Here is a tiny trained network, its code and every weight. The questions are about switching its units off for an input and a class, where a switched-off unit gives its printed mean instead of its output.

import numpy as np


def w(rows, s, z=0):
    codes = np.array(rows[::2]) - 128.0
    scale = np.full(codes.shape[1], s)
    scale[-1] = z or s
    return codes * scale


def f(y):
    return y / 2 * (1 + np.tanh(0.7978845608 * (y + 0.044715 * y**3)))


def log_softmax(a):
    a = a - a.max(-1, keepdims=True)
    return a - np.log(np.exp(a).sum(-1, keepdims=True))


def net(x, mask):
    res = np.array(x, float).reshape(1, 3) / 4 @ E
    y = f(res @ A[0][:, :-1].T + A[0][:, -1])
    res = res + np.where(mask, y, B[0][:, -1]) @ B[0][:, :-1]
    return log_softmax(res[-1] @ U[:, :-1].T + U[:, -1])


A, B = {}, {}
E = w([
[143,57,40,159,87,68],'x0',
[109,147,113,252,176,27],'x1',
[203,124,88,143,40,132],'x2',
],0.014)
A[0] = w([
[131,134,135,160,118,125,92],'N0',
[150,92,92,127,73,130,126],'N1',
[182,190,149,223,106,119,169],'N2',
[108,181,98,120,170,121,107],'N3',
[144,101,128,7,151,169,177],'N4',
[158,108,154,120,109,162,104],'N5',
[91,159,148,139,148,137,119],'N6',
[106,110,159,18,125,169,176],'N7',
[151,132,107,110,190,125,92],'N8',
[123,140,187,145,168,119,136],'N9',
[88,167,108,192,183,134,252],'N10',
[130,82,136,142,119,111,172],'N11',
[114,110,134,160,150,128,113],'N12',
[157,104,127,177,133,133,119],'N13',
[89,112,164,96,193,97,236],'N14',
[146,152,137,138,69,82,222],'N15',
[114,132,136,61,131,147,153],'N16',
[109,105,91,172,91,117,150],'N17',
[175,182,124,170,137,117,151],'N18',
[66,101,82,90,144,115,121],'N19',
[203,102,66,55,69,135,201],'N20',
[89,125,125,154,178,73,157],'N21',
[159,76,63,158,107,62,156],'N22',
[108,164,105,84,143,172,64],'N23',
[109,118,142,130,120,104,95],'N24',
[155,75,75,125,138,170,190],'N25',
],0.014,0.0039)
B[0] = w([
[165,141,106,137,135,129,138],'N0',
[97,150,223,156,128,71,183],'N1',
[230,241,99,97,76,176,193],'N2',
[131,111,169,125,176,113,155],'N3',
[23,168,29,70,134,149,248],'N4',
[100,116,86,132,121,154,163],'N5',
[89,170,142,164,155,98,167],'N6',
[10,183,56,29,145,152,250],'N7',
[118,118,136,123,151,124,137],'N8',
[107,161,185,154,169,103,180],'N9',
[163,165,144,145,231,85,210],'N10',
[138,93,120,131,113,118,151],'N11',
[138,101,113,125,174,105,150],'N12',
[157,135,117,94,108,102,152],'N13',
[74,107,177,179,223,134,206],'N14',
[161,171,160,114,48,130,169],'N15',
[67,168,91,94,140,101,193],'N16',
[152,99,103,127,80,61,177],'N17',
[184,187,114,123,113,172,164],'N18',
[101,55,146,153,139,240,156],'N19',
[47,99,225,180,46,158,235],'N20',
[154,77,100,136,254,59,201],'N21',
[157,38,69,97,29,18,223],'N22',
[56,118,58,149,103,127,174],'N23',
[141,96,122,129,150,136,132],'N24',
[96,107,162,156,110,106,173],'N25',
],0.017,0.018)
U = w([
[177,158,78,126,110,63,83],'0',
[97,171,200,199,204,104,133],'1',
[2,182,104,65,119,137,202],'2',
[75,105,183,163,54,55,89],'3',
[204,222,143,130,109,215,137],'4',
[132,56,91,147,157,107,4],'5',
],0.0081,0.0024)

Each question gives the input, the list of numbers given to net, and the class t.
The units are the neurons (one row each of A and B). Each row of codes is followed by its name. A weight is (code - 128) times the scale printed after its matrix; where a second scale follows, it is the last column's (A, B and U).
mask holds one flag per neuron, in row order. A switched-off neuron (its flag False) gives its mean, the last column of its row in B, instead of its output. The means were averaged over made-up inputs and are rounded, as every weight is.
A unit's drop is (log p(t) with every unit on - log p(t) with that unit switched off) / (log p(t) with every unit on - log p(t) with every unit switched off).
top k neurons: the k neurons with the biggest drops, biggest first
drop when u is switched off: that unit's drop, to one decimal
input [5,5,5], class 0: top neuron => [N2]
input [-7,7,3], class 4: top 2 neurons => [N2, N18]
input [8,6,7], class 3: top 3 neurons => [N1, N20, N25]
input [2,8,-3], class 0: top 2 neurons => [N22, N2]
input [-2,0,-2], class 1: top 2 neurons => [N4, N7]
input [5,5,-8], class 1: top 2 neurons => [N10, N14]
input [4,-5,3], class 3: top 3 neurons => [N20, N1, N25]
input [5,7,-4], class 5: top 2 neurons => [N21, N19]
input [-7,5,-1], class 1: drop when N7 is switched off => 0.0
input [4,1,-1], class 3: drop when N2 is switched off => 0.1
input [4,5,-3], class 5: drop when N21 is switched off => 0.2
